Where the symbols take the nodes:
q760: +>q733, ~>q29, &>q724, *>q48
q170: +>q477, ~>q956, &>q586, *>q817
q484: +>q558, ~>q713, &>q440, *>q321
q440: +>q417, ~>q484, &>q321, *>q717
q357: +>q848, ~>q936, &>q240, *>q685
q495: +>q339, ~>q733, &>q634, *>q976
q956: +>q881, ~>q247, &>q170, *>q586
q750: +>q486, ~>q434, &>q341, *>q548
q56: +>q122, ~>q125, &>q591, *>q332
q762: +>q591, ~>q939, &>q779, *>q973
q362: +>q956, ~>q203, &>q308, *>q81
q567: +>q955, ~>q594, &>q29, *>q760
q817: +>q325, ~>q586, &>q549, *>q881
q622: +>q66, ~>q310, &>q250, *>q746
q305: +>q548, ~>q994, &>q651, *>q434
q548: +>q977, ~>q341, &>q50, *>q847
q749: +>q717, ~>q889, &>q713, *>q484
q80: +>q964, ~>q451, &>q982, *>q408
q458: +>q746, ~>q784, &>q328, *>q310
q310: +>q462, ~>q328, &>q622, *>q250
q523: +>q939, ~>q478, &>q224, *>q64
q943: +>q669, ~>q409, &>q620, *>q304
q250: +>q823, ~>q622, &>q746, *>q517
q172: +>q631, ~>q426, &>q396, *>q157
q653: +>q434, ~>q122, &>q993, *>q994
q182: +>q125, ~>q775, &>q939, *>q762
q122: +>q651, ~>q737, &>q653, *>q993
q451: +>q635, ~>q544, &>q80, *>q982
q396: +>q468, ~>q172, &>q157, *>q359
q784: +>q250, ~>q180, &>q458, *>q328
q591: +>q653, ~>q56, &>q332, *>q369
q737: +>q305, ~>q369, &>q122, *>q653
q477: +>q619, ~>q881, &>q730, *>q325
q551: +>q362, ~>q408, &>q635, *>q964
q724: +>q495, ~>q760, &>q48, *>q955
q775: +>q973, ~>q64, &>q182, *>q939
q359: +>q544, ~>q157, &>q251, *>q631
q746: +>q953, ~>q250, &>q517, *>q462
q889: +>q321, ~>q371, &>q749, *>q713
q685: +>q225, ~>q240, &>q38, *>q681
q247: +>q549, ~>q353, &>q956, *>q170
q619: +>q304, ~>q62, &>q883, *>q409
q419: +>q357, ~>q181, &>q343, *>q507
q321: +>q594, ~>q440, &>q717, *>q414
q325: +>q409, ~>q730, &>q498, *>q62
q181: +>q936, ~>q223, &>q419, *>q343
q779: +>q332, ~>q762, &>q973, *>q125
q29: +>q94, ~>q567, &>q760, *>q724
q369: +>q994, ~>q332, &>q737, *>q122
q308: +>q170, ~>q362, &>q81, *>q353
q28: +>q571, ~>q333, &>q443, *>q446
q651: +>q50, ~>q305, &>q434, *>q750
q993: +>q750, ~>q653, &>q994, *>q305
q702: +>q725, ~>q225, &>q333, *>q28
q106: +>q359, ~>q309, &>q426, *>q172
q964: +>q81, ~>q635, &>q61, *>q203
q874: +>q484, ~>q809, &>q371, *>q889
q973: +>q369, ~>q779, &>q125, *>q56
q315: +>q874, ~>q363, &>q400, *>q741
q558: +>q760, ~>q414, &>q417, *>q594
q38: +>q702, ~>q685, &>q681, *>q848
q486: +>q458, ~>q847, &>q391, *>q977
q634: +>q864, ~>q495, &>q976, *>q975
q936: +>q681, ~>q740, &>q357, *>q240
q883: +>q489, ~>q619, &>q409, *>q943
q975: +>q966, ~>q976, &>q423, *>q339
q443: +>q880, ~>q28, &>q446, *>q725
q62: +>q620, ~>q498, &>q619, *>q883
q345: +>q396, ~>q880, &>q309, *>q106
q809: +>q713, ~>q30, &>q874, *>q371
q976: +>q41, ~>q634, &>q975, *>q423
q955: +>q976, ~>q48, &>q94, *>q733
q225: +>q446, ~>q738, &>q702, *>q333
q864: +>q419, ~>q339, &>q41, *>q966
q189: +>q106, ~>q725, &>q571, *>q880
q639: +>q64, ~>q669, &>q563, *>q478
q881: +>q62, ~>q549, &>q477, *>q730
q478: +>q182, ~>q563, &>q523, *>q224
q341: +>q391, ~>q750, &>q548, *>q50
q498: +>q943, ~>q325, &>q62, *>q619
q953: +>q30, ~>q823, &>q363, *>q315
q426: +>q251, ~>q106, &>q172, *>q396
q391: +>q328, ~>q486, &>q977, *>q180
q224: +>q762, ~>q523, &>q64, *>q775
q446: +>q345, ~>q443, &>q725, *>q189
q66: +>q400, ~>q462, &>q823, *>q953
q30: +>q749, ~>q741, &>q809, *>q874
q94: +>q975, ~>q955, &>q733, *>q495
q41: +>q343, ~>q864, &>q966, *>q223
q571: +>q426, ~>q189, &>q880, *>q345
q620: +>q639, ~>q943, &>q304, *>q489
q939: +>q56, ~>q182, &>q762, *>q779
q966: +>q507, ~>q41, &>q223, *>q181
q408: +>q203, ~>q982, &>q551, *>q635
q635: +>q308, ~>q551, &>q964, *>q61
q64: +>q779, ~>q224, &>q775, *>q182
q730: +>q883, ~>q477, &>q325, *>q498
q741: +>q889, ~>q400, &>q30, *>q809
q417: +>q724, ~>q558, &>q594, *>q567
q517: +>q363, ~>q746, &>q462, *>q66
q309: +>q157, ~>q345, &>q106, *>q426
q507: +>q685, ~>q343, &>q740, *>q936
q594: +>q48, ~>q417, &>q567, *>q29
q180: +>q622, ~>q977, &>q784, *>q458
q36: +>q408, ~>q468, &>q544, *>q451
q61: +>q353, ~>q964, &>q203, *>q362
q880: +>q172, ~>q571, &>q345, *>q309
q823: +>q741, ~>q66, &>q953, *>q363
q681: +>q333, ~>q38, &>q848, *>q738
q333: +>q189, ~>q702, &>q28, *>q443
q740: +>q38, ~>q507, &>q936, *>q357
q631: +>q80, ~>q251, &>q468, *>q36
q847: +>q784, ~>q50, &>q486, *>q391
q848: +>q28, ~>q681, &>q738, *>q225
q400: +>q371, ~>q315, &>q741, *>q30
q994: +>q341, ~>q993, &>q305, *>q651
q223: +>q740, ~>q966, &>q181, *>q419
q414: +>q29, ~>q717, &>q558, *>q417
q203: +>q247, ~>q61, &>q362, *>q308
q409: +>q899, ~>q883, &>q943, *>q620
q48: +>q634, ~>q724, &>q955, *>q94
q549: +>q498, ~>q817, &>q881, *>q477
q982: +>q61, ~>q80, &>q408, *>q551
q544: +>q551, ~>q36, &>q451, *>q80
q462: +>q315, ~>q517, &>q66, *>q823
q586: +>q730, ~>q170, &>q817, *>q549
q304: +>q563, ~>q620, &>q489, *>q899
q371: +>q440, ~>q874, &>q889, *>q749
q240: +>q738, ~>q357, &>q685, *>q38
q563: +>q775, ~>q639, &>q478, *>q523
q733: +>q423, ~>q94, &>q495, *>q634
q328: +>q517, ~>q458, &>q310, *>q622
q713: +>q414, ~>q749, &>q484, *>q440
q353: +>q817, ~>q81, &>q247, *>q956
q468: +>q982, ~>q631, &>q36, *>q544
q423: +>q223, ~>q975, &>q339, *>q864
q363: +>q809, ~>q953, &>q315, *>q400
q738: +>q443, ~>q848, &>q225, *>q702
q251: +>q451, ~>q359, &>q631, *>q468
q332: +>q993, ~>q591, &>q369, *>q737
q977: +>q310, ~>q391, &>q180, *>q784
q157: +>q36, ~>q396, &>q359, *>q251
q81: +>q586, ~>q308, &>q353, *>q247
q717: +>q567, ~>q321, &>q414, *>q558
q434: +>q847, ~>q651, &>q750, *>q341
q669: +>q224, ~>q899, &>q639, *>q563
q339: +>q181, ~>q423, &>q864, *>q41
q125: +>q737, ~>q973, &>q56, *>q591
q725: +>q309, ~>q446, &>q189, *>q571
q343: +>q240, ~>q419, &>q507, *>q740
q489: +>q478, ~>q304, &>q899, *>q669
q899: +>q523, ~>q489, &>q669, *>q639
q50: +>q180, ~>q548, &>q847, *>q486

The rows follow the links: the fewer symbols apart two nodes are, the more alike their rows tend to be.

Known rows, each with its node:
[  9 -25   7  23   6  -1 -12  22 -28 -48  10  -5   8  21 -33 -15   2   5 -36   9 -10  17   9   0 -30  20  -8   9   0  -9 -11  51  15 -26  29 -20  -9 -14  16 -10   9   5 -18] | q730
[ 18  -9  34  49  10  -5 -10  -4 -18 -10   4  28  -8  39 -21   1 -10  19   0  21  10 -16  19  15  -4  17  18  13   8  22  -8  33 -25   7  24  11 -22  25  12  33  10  25  -3] | q396
[ 15   2  34  42   9  -4  -5 -14  -6  12   1  33 -12  32  -7   8 -11  18  17  19  15 -25  17  16  10   8  23  11   9  28  -4  12 -35  20  13  20 -18  33   5  39   5  24   5] | q443
[ -2  23   9  -3  -2  -1   8 -26  23  46  -9  18 -12  -5  26  16  -6   3  39   1  16 -26  -1   6  31 -14  16  -3   4  20   8 -39 -29  31 -21  26   0  25 -12  25  -4   6  18] | q634
[ -2 -21 -14  -6   0   2  -6  25 -19 -43   8 -23  13  -2 -21 -16   8  -7 -39  -4 -17  28  -3 -10 -30  10 -19   1  -5 -23  -6  33  33 -32  15 -27   5 -29  11 -30   2 -11 -17] | q478
[ 18 -13  32  50  10  -5 -11   1 -21 -17   6  25  -6  40 -24  -1  -8  19  -7  21   7 -12  19  14  -9  20  15  14   8  19 -10  40 -20   1  28   6 -22  20  14  28   9  24  -5] | q631
[-14   0 -34 -44  -9   5   5  13   7 -10  -1 -33  13 -34   9  -7  11 -18 -13 -19 -15  25 -17 -16  -8 -10 -23 -10  -9 -27   4 -15  35 -18 -14 -19  19 -32  -6 -39  -6 -25  -4] | q750
[-14  23 -17 -37 -10   4  13 -16  28  41  -9  -5  -4 -31  33  12   1 -11  30 -14   6  -8 -15  -6  26 -23  -1 -12  -3  -1  12 -52  -4  18 -33  12  16   2 -19  -4  -9 -13  16] | q749
[-16   3 -35 -47  -9   6   8  10  12  -2  -3 -32   9 -37  14  -5  10 -19  -8 -20 -13  22 -18 -17  -3 -13 -20 -12  -9 -25   6 -22  32 -14 -18 -16  21 -30  -8 -36  -7 -26  -1] | q847
[ 17  -7  34  48  11  -5  -9  -5 -15  -6   3  29  -8  39 -18   3 -10  19   3  21  11 -18  19  16  -1  15  19  13   8  24  -7  29 -28  10  24  13 -21  26  10  34   8  25  -1] | q426
[ 18 -10  33  50  10  -6 -10  -2 -18 -12   4  27  -7  39 -22   0  -9  19  -2  22   9 -14  20  14  -5  17  17  14   9  22  -9  34 -25   5  26   9 -22  24  12  31   8  25  -4] | q157
[ -8  24  -2 -19  -7   1  12 -23  27  48  -9   9  -9 -18  32  16  -4  -4  37  -6  12 -20  -7   2  30 -19   9  -7   1  11  11 -49 -19  28 -27  22   7  17 -17  14  -6  -2  18] | q29
[-11  25 -11 -29  -7   1  12 -20  29  46  -9   1  -6 -26  32  13  -1  -7  34 -11   8 -14 -11  -2  28 -20   3 -11  -1   5  11 -52 -11  23 -32  17  12   8 -18   4  -9  -7  17] | q717
[-13  25 -15 -34  -8   2  13 -18  29  44  -9  -3  -4 -29  33  13   0 -10  31 -13   7 -11 -13  -5  27 -21   1 -11  -2   1  12 -52  -6  21 -32  13  14   5 -18   0  -9 -10  16] | q484
[-17  12 -33 -50 -11   4  11   0  20  14  -6 -26   7 -40  23   1   9 -18   5 -21  -8  14 -20 -15   6 -17 -16 -14  -8 -20   9 -37  23  -3 -27  -8  22 -21 -13 -30  -9 -24   4] | q310
[ 16 -18  27  47  10  -4 -13   8 -26 -29   7  17  -1  39 -30  -6  -5  15 -18  19   3  -3  18  11 -17  22  10  14   6  12 -11  47 -11  -7  32  -2 -20  12  17  18  10  20 -10] | q408
[ 17  -8  33  50  10  -5 -10  -5 -17  -7   4  29  -8  39 -19   2 -10  18   2  21  10 -17  20  15  -3  17  19  13   8  23  -8  31 -26   8  24  11 -22  24  11  34   8  25  -1] | q172
[ -3 -19 -19 -12  -1   2  -5  25 -15 -41   6 -27  13  -8 -18 -16   9  -8 -36  -6 -18  29  -5 -11 -27   8 -21  -1  -6 -24  -5  27  34 -32  11 -27   7 -31   8 -33   2 -14 -16] | q64
[ 16 -22  23  43  10  -3 -12  13 -28 -37   8  12   1  35 -33  -9  -3  14 -24  17  -2   3  16  10 -22  22   5  13   4   6 -12  52  -4 -14  33  -7 -18   5  18  12  10  16 -13] | q203
[ -7  25   1 -14  -4  -1  11 -24  26  48 -10  12 -10 -15  30  16  -5  -2  39  -5  13 -21  -5   3  31 -17  11  -7   2  14  10 -46 -22  29 -27  23   6  19 -15  16  -6   1  19] | q724
[  1  20  15   8   0  -2   6 -24  18  43  -7  24 -14   4  20  16  -9   7  37   4  18 -29   3   9  29 -10  20   0   6  23   6 -32 -33  32 -15  27  -4  29 -10  30  -3  12  17] | q864
[ -9  26  -7 -23  -6   1  11 -22  28  47  -9   5  -8 -22  33  15  -2  -5  36  -9  10 -17  -9  -1  30 -19   6 -10   1   9  11 -50 -15  25 -30  19   9  12 -17   8  -7  -4  19] | q417
[ 11   7  31  36   8  -5  -2 -17   0  21  -2  34 -13  26   0  11 -12  17  23  16  18 -28  14  16  16   4  23   8   9  29  -2   2 -37  24   6  24 -16  34   2  40   4  24   9] | q738
[  1  21  13   5   0  -2   7 -25  19  44  -7  23 -13   1  23  17  -9   5  38   4  17 -28   3  10  29 -10  19  -2   6  23   6 -33 -32  32 -16  27  -4  29 -11  30  -2  10  17] | q339
[-10 -11 -27 -29  -5   4   0  21  -6 -30   4 -32  14 -21  -7 -12  11 -14 -28 -13 -18  30 -11 -15 -20  -1 -24  -6  -9 -28   0   9  37 -27   0 -26  14 -35   2 -40  -2 -20 -12] | q591
[  2 -24  -8   4   2   1  -9  25 -22 -47   8 -19  11   6 -26 -16   6  -2 -39   0 -16  26   2  -6 -30  14 -16   3  -4 -19  -8  40  29 -31  21 -25  -1 -24  13 -25   4  -6 -18] | q489
[ 11   9  30  33   6  -5  -2 -20   2  25  -3  32 -13  24   3  12 -11  15  27  15  17 -29  14  15  18   3  23   7   8  28  -1  -4 -37  26   3  25 -16  35   0  40   3  22  10] | q681
[  4 -23  -3   9   3   0 -10  24 -24 -48   9 -15  11  10 -28 -16   5  -1 -39   3 -14  24   4  -4 -31  16 -14   5  -3 -16  -8  44  24 -30  24 -24  -3 -23  15 -20   6  -3 -19] | q943
[  7  16  24  21   3  -3   2 -24  11  36  -4  29 -14  14  13  14 -10  12  33  10  18 -30   8  12  25  -4  23   4   7  27   3 -18 -37  31  -6  28 -10  33  -6  36   1  17  14] | q507

Each walk starts at a row. The symbols on each line, taken left to right, move it on to the next node.
Each answer is a row, close to the row of the node it stands for.
new walk
[-17   5 -35 -48  -9   6   9   7  13   2  -2 -30   9 -37  17  -3  10 -19  -6 -21 -12  19 -18 -16   0 -15 -20 -13  -9 -25   8 -26  29 -11 -21 -14  21 -29 -10 -35  -9 -27   0]
+ + & + * ~ ~ * ~ ~: [-17  19 -26 -47 -10   5  12  -9  26  32  -8 -15   1 -37  31   8   6 -15  19 -19  -1   2 -18 -10  19 -22  -9 -14  -5 -11  11 -48   9   9 -33   4  20 -10 -17 -17 -10 -19  11]
& & & ~ & ~: [-17  21 -24 -44 -10   4  13 -11  27  35  -8 -13   0 -36  32   9   5 -14  23 -17   1  -1 -17  -9  20 -22  -6 -14  -5  -9  11 -50   6  12 -33   6  18  -7 -17 -13  -9 -17  12]
new walk
[ 12   6  32  37   7  -5  -3 -17   0  20  -2  32 -13  28  -1  10 -11  17  22  17  17 -28  15  16  14   6  24   8  10  29  -2   3 -36  23   8  23 -18  35   2  39   4  23   8]
~ * & & ~ &: [ 13   3  33  41   8  -5  -4 -15  -4  14  -1  33 -13  31  -5   9 -11  17  18  18  15 -26  16  16  11   8  23  10  10  28  -4  10 -35  20  12  21 -18  34   4  39   5  25   6]
+ & * + * + ~: [ 17 -15  31  49  10  -5 -12   5 -23 -22   6  22  -5  40 -28  -4  -8  17 -11  21   5  -9  20  13 -13  20  13  14   7  16 -11  43 -17  -3  30   3 -21  17  15  24  10  22  -9]
new walk
[-17  12 -32 -50 -11   5  10   1  21  17  -5 -26   6 -41  24   1   9 -18   6 -21  -8  12 -20 -14   8 -19 -15 -14  -8 -19   9 -39  21  -3 -26  -6  21 -21 -13 -28  -9 -24   5]
& * * + & & * & &: [-14  24 -18 -38  -9   3  13 -16  29  41  -9  -7  -3 -33  33  12   3 -11  28 -15   4  -7 -15  -6  24 -22  -2 -13  -3  -2  12 -52  -2  17 -34  11  16  -1 -18  -5  -9 -13  15]
+ * * + + ~ +: [  1  22  11   3   0  -2   7 -25  20  45  -8  22 -13   0  23  16  -8   6  37   2  17 -28   1   9  30 -11  19  -2   6  21   6 -34 -31  31 -17  27  -2  29 -11  29  -3   9  17]
new walk
[  1 -22 -11   0   2   2  -7  25 -21 -46   8 -21  12   3 -24 -17   7  -4 -39  -2 -17  27   0  -8 -30  13 -17   2  -4 -21  -7  37  30 -32  19 -26   1 -27  12 -27   4  -8 -18]
* + & & ~ & + + + +: [-15   3 -34 -47 -10   5   7  10  10  -3  -2 -32  10 -36  13  -6  11 -19 -10 -20 -13  23 -18 -17  -5 -12 -22 -12  -9 -26   6 -21  33 -14 -18 -17  21 -30  -8 -37  -7 -25  -2]
& & ~ * & * & ~ ~: [-17   8 -34 -49 -10   6   9   5  16   7  -3 -29   8 -38  19  -2  10 -19  -1 -21 -11  18 -19 -16   2 -15 -19 -14  -8 -23   8 -31  27  -9 -23 -13  21 -25 -11 -34  -8 -25   2]
new walk
[-18   8 -33 -49 -11   5  10   4  17   8  -4 -29   7 -39  20  -1  10 -20   0 -21 -10  17 -18 -16   4 -17 -19 -14  -8 -22   8 -32  26  -7 -23 -11  22 -25 -12 -32  -8 -25   2]
* + & & * &: [-17  19 -27 -47 -11   4  11  -9  26  30  -8 -16   1 -38  30   7   6 -16  18 -19  -2   3 -18 -11  17 -22  -9 -14  -6 -11  12 -47  10   8 -31   2  20 -11 -16 -18 -10 -20  10]
* & & ~ ~ & + +: [-12  25 -12 -31  -7   2  13 -20  29  45  -9  -1  -5 -27  34  12   0  -8  34 -12   7 -12 -11  -3  27 -21   3 -10  -1   3  12 -52  -9  22 -31  16  13   7 -18   3  -8  -9  17]
new walk
[ 17 -17  29  48  11  -4 -12   7 -25 -28   7  19  -3  40 -30  -6  -6  16 -16  20   3  -5  19  12 -16  21  11  14   6  12 -11  46 -11  -5  31   0 -20  14  16  21  10  21 -10]
+ + ~ & &: [ 12 -24  16  36   9  -3 -12  17 -30 -42   9   5   5  31 -33 -12  -1  11 -30  14  -5   9  13   6 -26  21   0  12   3   1 -12  53   5 -20  33 -13 -15  -2  18   4   9  13 -15]
* * & * & * + *: [  3 -24  -7   6   3   2  -9  25 -23 -47   9 -17  12   7 -27 -16   6  -2 -40   1 -16  25   2  -5 -31  15 -15   4  -4 -18  -8  42  27 -31  22 -26  -2 -24  13 -23   4  -5 -18]
new walk
[  4  18  19  13   2  -3   4 -25  15  40  -6  27 -13   8  18  16  -9   9  36   8  17 -29   5  12  28  -8  21   2   6  25   4 -26 -35  31 -11  28  -7  31  -9  34  -2  15  16]
* + ~ & * & ~ & ~: [ 10  11  28  31   6  -4  -1 -20   5  28  -3  32 -13  22   6  14 -11  14  29  15  17 -29  11  15  20   0  24   6   9  29  -1  -8 -37  28   1  25 -14  35  -3  39   3  21  11]
& + ~ & + & * &: [ 17  -5  34  48  10  -5  -7  -8 -12   0   3  31 -10  37 -14   5 -10  19   8  21  13 -21  18  16   2  12  22  12   9  25  -6  24 -31  12  19  16 -21  29   8  37   8  25   1]
new walk
[-17   5 -34 -48 -10   5   8   8  13   0  -2 -31   9 -38  15  -5  10 -19  -7 -21 -12  20 -18 -16  -3 -14 -21 -13  -9 -25   7 -24  30 -12 -20 -15  21 -28  -9 -36  -8 -25  -1]
* + ~ * * *: [-17  16 -30 -49 -10   4  12  -5  23  23  -7 -22   4 -40  27   4   7 -18  13 -20  -5   7 -19 -13  13 -20 -13 -15  -7 -16  11 -44  16   4 -30  -2  21 -17 -15 -24  -9 -22   8]
* + & + & * & ~: [-13  24 -14 -33  -8   2  12 -18  28  44 -10  -1  -5 -28  34  13   1  -9  33 -12   7 -12 -12  -5  27 -21   3 -12  -2   3  11 -52  -8  22 -32  15  13   6 -17   1  -8 -10  17]
new walk
[ -3  23   7  -4  -2   0   9 -24  23  47  -8  18 -11  -6  27  17  -7   3  39   0  16 -25  -3   6  31 -14  15  -4   4  19   8 -40 -28  31 -22  25   0  24 -13  24  -5   6  18]
* + & & * &: [  5  16  22  19   3  -4   3 -24  12  36  -6  29 -13  12  14  15 -10  11  33   9  19 -31   8  12  24  -4  22   2   7  27   3 -21 -36  31  -7  27 -10  33  -6  36   1  17  15]
& & + + ~ + * ~ ~: [ 14   1  34  43   9  -5  -5 -13  -7  10   0  33 -12  33  -8   8 -12  18  15  19  15 -25  17  16   9  10  22  11   9  27  -4  13 -34  19  14  20 -20  32   7  40   6  25   5]
